Below is a small trained network, with its code and all its weights. Each question gives an input and a target symbol and asks what happens when units are switched off, that is, made to give their printed mean instead of their output.

import numpy as np


def w(rows, s, z=0):
    codes = np.array(rows[::2]) - 128.0
    scale = np.full(codes.shape[1], s)
    scale[-1] = z or s
    return codes * scale


def f(y):
    return y / 2 * (1 + np.tanh(0.7978845608 * (y + 0.044715 * y**3)))


def softmax(a):
    e = np.exp(a - a.max(-1, keepdims=True))
    return e / e.sum(-1, keepdims=True)


def log_softmax(a):
    a = a - a.max(-1, keepdims=True)
    return a - np.log(np.exp(a).sum(-1, keepdims=True))


def net(x, mask):
    ids = ['αβγδεζηθμξπτφψω'.index(c) for c in x.split()]
    T = len(ids)
    res = E[ids] + P[:T]
    u = 0
    for l in range(2):
        r = res
        for j in range(3):
            rows = slice(2 * j, 2 * j + 2)
            q, k, v = (r @ M[l][rows].T for M in (Q, K, V))
            z = softmax(np.where(np.tri(T) > 0, q @ k.T / 2**0.5, -1e9)) @ v
            o = O[l][rows]
            res = res + np.where(mask[u + j], z, o[:, -1]) @ o[:, :-1]
        u += 3
        y = f(res @ A[l][:, :-1].T + A[l][:, -1])
        res = res + np.where(mask[u : u + 16], y, B[l][:, -1]) @ B[l][:, :-1]
        u += 16
    return log_softmax(res[-1] @ U[:, :-1].T + U[:, -1])


Q, K, V, O, A, B = {}, {}, {}, {}, {}, {}
E = w([
[170,143,166,95,22,166,165],'α',
[148,96,94,40,145,88,167],'β',
[165,51,129,104,149,19,101],'γ',
[116,80,201,140,163,224,120],'δ',
[109,71,141,168,147,37,71],'ε',
[137,169,79,41,45,171,216],'ζ',
[162,76,194,130,149,117,144],'η',
[106,112,66,7,62,83,130],'θ',
[195,104,136,32,90,141,116],'μ',
[116,39,37,110,127,85,152],'ξ',
[158,83,133,165,141,102,202],'π',
[187,111,94,67,79,87,174],'τ',
[131,147,90,209,149,187,146],'φ',
[77,120,144,91,120,91,175],'ψ',
[84,164,203,138,14,84,164],'ω',
],0.014)
P = w([
[169,169,218,102,160,106,154],'0',
[120,30,138,95,29,105,56],'1',
[133,34,138,103,2,165,164],'2',
[134,50,144,209,170,114,154],'3',
[126,50,119,190,91,57,148],'4',
[89,108,80,107,47,113,237],'5',
[165,98,111,148,74,96,211],'6',
[134,46,180,171,201,83,232],'7',
],0.0072)
Q[0] = w([
[81,97,151,92,113,58,94],'L0H1',
[126,108,75,86,40,148,208],'L0H1',
[53,188,104,132,138,183,44],'L0H2',
[182,170,126,151,214,105,93],'L0H2',
[145,189,75,163,141,168,86],'L0H3',
[102,135,137,189,254,197,135],'L0H3',
],0.0075)
K[0] = w([
[140,144,88,147,124,219,230],'L0H1',
[69,178,110,165,175,128,125],'L0H1',
[232,99,67,136,133,175,2],'L0H2',
[62,99,96,89,83,211,39],'L0H2',
[67,72,98,206,91,87,7],'L0H3',
[56,104,112,175,18,126,167],'L0H3',
],0.0061)
V[0] = w([
[249,143,99,149,96,142,221],'L0H1',
[31,177,177,138,179,103,186],'L0H1',
[217,104,156,202,89,161,123],'L0H2',
[232,88,136,99,218,140,96],'L0H2',
[182,1,174,166,151,79,97],'L0H3',
[91,80,81,87,138,110,110],'L0H3',
],0.0081)
O[0] = w([
[150,184,75,241,64,162,113,164],'L0H1',
[117,43,176,192,48,163,147,161],'L0H1',
[101,180,155,186,214,195,20,137],'L0H2',
[218,255,194,146,103,61,156,2],'L0H2',
[114,132,194,130,213,103,164,153],'L0H3',
[155,38,79,128,173,93,140,111],'L0H3',
],0.0073,0.0078)
A[0] = w([
[131,76,48,61,129,95,120,153],'L0N1',
[58,158,27,191,176,181,49,252],'L0N2',
[165,139,77,123,55,13,109,166],'L0N3',
[245,102,143,219,204,56,81,238],'L0N4',
[62,132,167,134,51,134,107,104],'L0N5',
[165,89,101,172,74,137,208,108],'L0N6',
[250,187,179,230,111,133,137,159],'L0N7',
[166,242,254,81,88,250,117,79],'L0N8',
[109,158,162,58,107,67,198,151],'L0N9',
[123,80,144,188,199,211,82,161],'L0N10',
[141,242,132,137,113,166,12,199],'L0N11',
[86,120,129,68,46,198,170,171],'L0N12',
[116,122,104,95,100,161,99,111],'L0N13',
[111,140,207,170,101,61,165,116],'L0N14',
[191,115,191,65,86,213,95,175],'L0N15',
[107,14,93,112,116,67,134,200],'L0N16',
],0.0061,0.0033)
B[0] = w([
[130,151,67,64,134,119,142,177],'L0N1',
[176,49,155,40,79,103,236,145],'L0N2',
[118,150,123,111,121,114,214,153],'L0N3',
[88,206,115,109,78,180,143,142],'L0N4',
[54,94,143,141,168,126,103,195],'L0N5',
[102,126,144,120,129,65,85,180],'L0N6',
[102,174,183,146,105,121,188,135],'L0N7',
[64,92,117,150,191,211,172,143],'L0N8',
[182,98,194,177,123,17,151,160],'L0N9',
[125,104,113,95,95,138,165,144],'L0N10',
[103,121,121,71,64,218,172,128],'L0N11',
[169,58,134,171,205,100,122,239],'L0N12',
[177,126,95,138,174,111,134,143],'L0N13',
[139,130,175,243,143,128,121,163],'L0N14',
[3,126,149,66,220,153,179,149],'L0N15',
[134,106,153,100,159,216,185,254],'L0N16',
],0.0054,0.0097)
Q[1] = w([
[131,95,176,84,166,138,153],'L1H1',
[126,200,28,188,176,94,3],'L1H1',
[180,133,49,163,125,130,3],'L1H2',
[250,146,129,154,184,78,19],'L1H2',
[177,127,96,51,82,153,126],'L1H3',
[165,46,123,171,110,160,188],'L1H3',
],0.0056)
K[1] = w([
[31,81,84,106,85,162,172],'L1H1',
[179,87,175,63,133,254,23],'L1H1',
[111,107,94,56,31,152,18],'L1H2',
[158,42,126,136,166,105,131],'L1H2',
[153,85,176,107,67,125,156],'L1H3',
[177,165,193,104,121,148,127],'L1H3',
],0.0059)
V[1] = w([
[91,171,193,254,127,135,92],'L1H1',
[126,232,115,161,229,150,31],'L1H1',
[68,79,143,58,192,237,136],'L1H2',
[114,89,168,156,213,136,35],'L1H2',
[109,87,57,171,96,184,49],'L1H3',
[149,36,101,128,163,57,160],'L1H3',
],0.0077)
O[1] = w([
[140,40,72,110,87,125,228,147],'L1H1',
[133,137,101,174,176,93,213,1],'L1H1',
[2,141,152,67,178,127,127,183],'L1H2',
[123,56,127,120,203,106,181,127],'L1H2',
[100,173,50,169,114,170,145,95],'L1H3',
[136,55,76,176,142,129,69,160],'L1H3',
],0.0078,0.017)
A[1] = w([
[31,157,189,100,53,53,72,128],'L1N1',
[113,233,121,138,96,69,175,83],'L1N2',
[89,136,222,118,122,154,131,168],'L1N3',
[250,140,133,150,92,153,100,35],'L1N4',
[16,169,146,80,197,142,107,100],'L1N5',
[154,62,150,75,106,88,47,168],'L1N6',
[49,211,105,126,109,171,4,249],'L1N7',
[123,38,149,157,109,251,154,31],'L1N8',
[81,205,59,128,112,220,127,152],'L1N9',
[105,130,159,148,222,175,34,158],'L1N10',
[108,133,128,118,128,157,148,155],'L1N11',
[161,98,148,73,150,109,76,136],'L1N12',
[133,83,222,119,187,179,86,134],'L1N13',
[167,97,73,88,62,64,191,67],'L1N14',
[87,119,196,254,79,147,116,45],'L1N15',
[191,99,54,44,128,184,143,169],'L1N16',
],0.0066,0.0019)
B[1] = w([
[166,165,93,49,172,180,88,225],'L1N1',
[206,117,82,117,171,92,70,134],'L1N2',
[148,100,119,94,113,111,67,205],'L1N3',
[56,184,90,169,179,117,65,140],'L1N4',
[149,107,119,253,139,90,35,212],'L1N5',
[124,93,102,163,169,137,119,243],'L1N6',
[114,94,90,120,150,158,243,208],'L1N7',
[97,204,102,161,125,100,107,253],'L1N8',
[126,107,159,110,149,209,113,146],'L1N9',
[132,109,100,90,88,76,174,191],'L1N10',
[97,168,143,107,87,134,61,149],'L1N11',
[122,139,121,180,93,138,104,180],'L1N12',
[155,122,56,103,105,42,138,231],'L1N13',
[88,137,85,168,154,120,119,154],'L1N14',
[113,125,57,95,95,76,111,177],'L1N15',
[78,147,164,151,85,61,94,167],'L1N16',
],0.0064,0.015)
U = w([
[80,165,136,114,174,151,130,178],'α',
[125,122,186,196,133,164,57,41],'β',
[153,108,112,205,178,89,141,110],'γ',
[98,133,188,132,210,98,98,2],'δ',
[173,2,200,139,209,192,118,185],'ε',
[129,109,82,146,117,203,164,152],'ζ',
[110,93,165,78,134,96,190,200],'η',
[158,141,48,118,178,108,132,109],'θ',
[133,149,138,88,172,109,118,122],'μ',
[143,113,137,127,164,124,128,76],'ξ',
[114,145,74,147,111,87,192,76],'π',
[121,166,125,159,85,112,123,202],'τ',
[104,126,156,111,124,148,123,32],'φ',
[91,44,153,124,46,122,116,159],'ψ',
[50,74,120,186,136,136,141,137],'ω',
],0.0065,0.003)

Each question gives the input, a string of symbols that net reads in full, and the target symbol t.
The units are the heads (2 rows each of Q, K, V and O) and the neurons (one row each of A and B). Each row of codes is followed by its name. A weight is (code - 128) times the scale printed after its matrix; where a second scale follows, it is the last column's (O, A, B and U).
mask holds one flag per unit, layer by layer, with each layer's heads first. A switched-off unit (its flag False) gives its mean, the last column of its rows in O or B, instead of its output. The means were averaged over made-up inputs and are rounded, as every weight is.
A unit's drop is (log p(t) with every unit on - log p(t) with that unit switched off) / (log p(t) with every unit on - log p(t) with every unit switched off).
most important unit: the unit with the biggest drop
top k neurons: the k neurons with the biggest drops, biggest first
top k neurons in layer l: the k neurons of layer l with the biggest drops, biggest first
heads that matter: for each layer, one digit per head in row order, 1 if its drop is at least 0.15 and else 0, layers parted by /
input ε ψ μ τ, target ε: top 2 neurons in layer 1 -> [L1N8, L1N15]
input ω ω δ ζ, target ω: top 2 neurons in layer 1 -> [L1N1, L1N5]
input ζ η θ, target ζ: heads that matter -> 101 / 111
input η γ γ, target η: most important unit -> L0H2
input η θ τ, target η: top 2 neurons -> [L0N8, L1N5]
input ψ ω δ, target ψ: heads that matter -> 010 / 100
input η ω ω θ, target η: top 2 neurons -> [L1N5, L0N8]
input ω ψ θ, target ω: heads that matter -> 000 / 011
input θ η π, target θ: heads that matter -> 011 / 100
input η η ε ω η, target η: heads that matter -> 011 / 101
input ω θ η, target ω: heads that matter -> 010 / 011
input ω θ ω θ ω ω τ, target ω: heads that matter -> 010 / 011
input γ ω ω, target γ: top 2 neurons in layer 1 -> [L1N4, L1N14]
input ω ψ δ, target ω: top 2 neurons in layer 1 -> [L1N8, L1N5]
input ω ψ ω ω μ, target ω: heads that matter -> 010 / 011
input θ γ ω, target θ: top 3 neurons -> [L1N1, L1N13, L1N7]
input γ ω α, target γ: most important unit -> L1H2
input γ δ ω, target γ: top 3 neurons in layer 0 -> [L0N9, L0N14, L0N16]
input η ψ δ ζ, target η: top 2 neurons -> [L1N5, L0N8]
input θ θ ω ω ω θ ω ω, target θ: top 2 neurons -> [L1N1, L1N13]
input η β ω, target η: most important unit -> L0H2
input δ ω ψ, target δ: top 2 neurons in layer 0 -> [L0N8, L0N15]
input η ω γ, target η: top 2 neurons -> [L1N5, L0N8]
input θ η ψ, target θ: top 2 neurons in layer 0 -> [L0N3, L0N1]
input ω ω ω ω ω ζ, target ω: top 2 neurons in layer 0 -> [L0N12, L0N5]
input θ ω δ θ θ θ, target θ: top 4 neurons in layer 1 -> [L1N1, L1N7, L1N10, L1N13]
input ω ψ ω, target ω: top 2 neurons in layer 0 -> [L0N5, L0N12]
input θ δ ζ ψ θ, target θ: top 3 neurons -> [L1N1, L0N1, L1N7]
input ω π η, target ω: most important unit -> L1H2
